Here is a tiny trained network, its code and every weight. The questions are about switching its units off for an input and a class, where a switched-off unit gives its printed mean instead of its output.

import numpy as np


def w(rows, s, z=0):
    codes = np.array(rows[::2]) - 128.0
    scale = np.full(codes.shape[1], s)
    scale[-1] = z or s
    return codes * scale


def f(y):
    return np.maximum(y, 0)


def log_softmax(a):
    a = a - a.max(-1, keepdims=True)
    return a - np.log(np.exp(a).sum(-1, keepdims=True))


def net(x, mask):
    res = np.array(x, float).reshape(1, 5) / 4 @ E
    y = f(res @ A[0][:, :-1].T + A[0][:, -1])
    res = res + np.where(mask, y, B[0][:, -1]) @ B[0][:, :-1]
    return log_softmax(res[-1] @ U[:, :-1].T + U[:, -1])


A, B = {}, {}
E = w([
[138,194,172,172,126,97],'x0',
[169,56,203,176,191,148],'x1',
[185,149,127,60,57,169],'x2',
[24,174,176,129,254,50],'x3',
[212,108,36,208,63,105],'x4',
],0.012)
A[0] = w([
[32,188,121,60,167,8,252],'n1',
[122,39,188,1,168,197,219],'n2',
[144,173,163,175,160,95,203],'n3',
[88,224,193,141,205,122,178],'n4',
[126,115,148,246,160,165,72],'n5',
[58,186,196,113,130,59,175],'n6',
[200,38,136,209,246,92,221],'n7',
],0.0095,0.0025)
B[0] = w([
[89,201,126,95,232,56,255],'n1',
[77,79,149,59,126,233,233],'n2',
[129,132,160,176,74,174,177],'n3',
[119,147,246,135,156,96,237],'n4',
[161,124,166,174,147,68,179],'n5',
[109,229,134,127,128,108,221],'n6',
[18,62,132,239,122,150,231],'n7',
],0.011,0.016)
U = w([
[123,73,148,15,130,190,119],'0',
[133,200,212,108,161,78,123],'1',
[206,154,48,137,9,124,254],'2',
[105,30,157,237,148,104,77],'3',
[89,144,53,50,166,53,127],'4',
],0.013,0.008)

Each question gives the input, the list of numbers given to net, and the class t.
The units are the neurons (one row each of A and B). Each row of codes is followed by its name. A weight is (code - 128) times the scale printed after its matrix; where a second scale follows, it is the last column's (A, B and U).
mask holds one flag per neuron, in row order. A switched-off neuron (its flag False) gives its mean, the last column of its row in B, instead of its output. The means were averaged over made-up inputs and are rounded, as every weight is.
A unit's drop is (log p(t) with every unit on - log p(t) with that unit switched off) / (log p(t) with every unit on - log p(t) with every unit switched off).
The circuit of an input: a set's keep is (log p(t) with only the set's units on - log p(t) with every unit switched off) / (log p(t) with every unit on - log p(t) with every unit switched off). Starting from all 7 units, units are removed one at a time, each time the one whose removal leaves the highest keep (on an exact tie, the one counted first), for as long as the keep stays at least 0.8.
circuit, biggest first: the units of the circuit, biggest drop first
top k neurons: the k neurons with the biggest drops, biggest first
drop when u is switched off: that unit's drop, to one decimal
input [-4,-1,8,5,-1], class 0: circuit, biggest first => [n2]
input [7,0,1,-6,-4], class 2: circuit, biggest first => [n1, n4]
input [0,4,2,4,0], class 3: top 2 neurons => [n7, n1]
input [-3,-5,0,-2,-2], class 4: top 3 neurons => [n2, n4, n3]
input [-4,0,1,2,3], class 3: top 3 neurons => [n1, n2, n6]
input [-5,0,6,4,2], class 0: top 2 neurons => [n1, n6]
input [1,5,3,-7,3], class 2: top 2 neurons => [n4, n1]
input [3,-7,2,-4,2], class 2: drop when n7 is switched off => 0.0
input [-7,7,-1,2,-7], class 0: drop when n2 is switched off => 2.3
input [-8,-2,1,-1,6], class 2: drop when n1 is switched off => 0.2
input [-3,-1,2,3,5], class 2: drop when n4 is switched off => 0.2
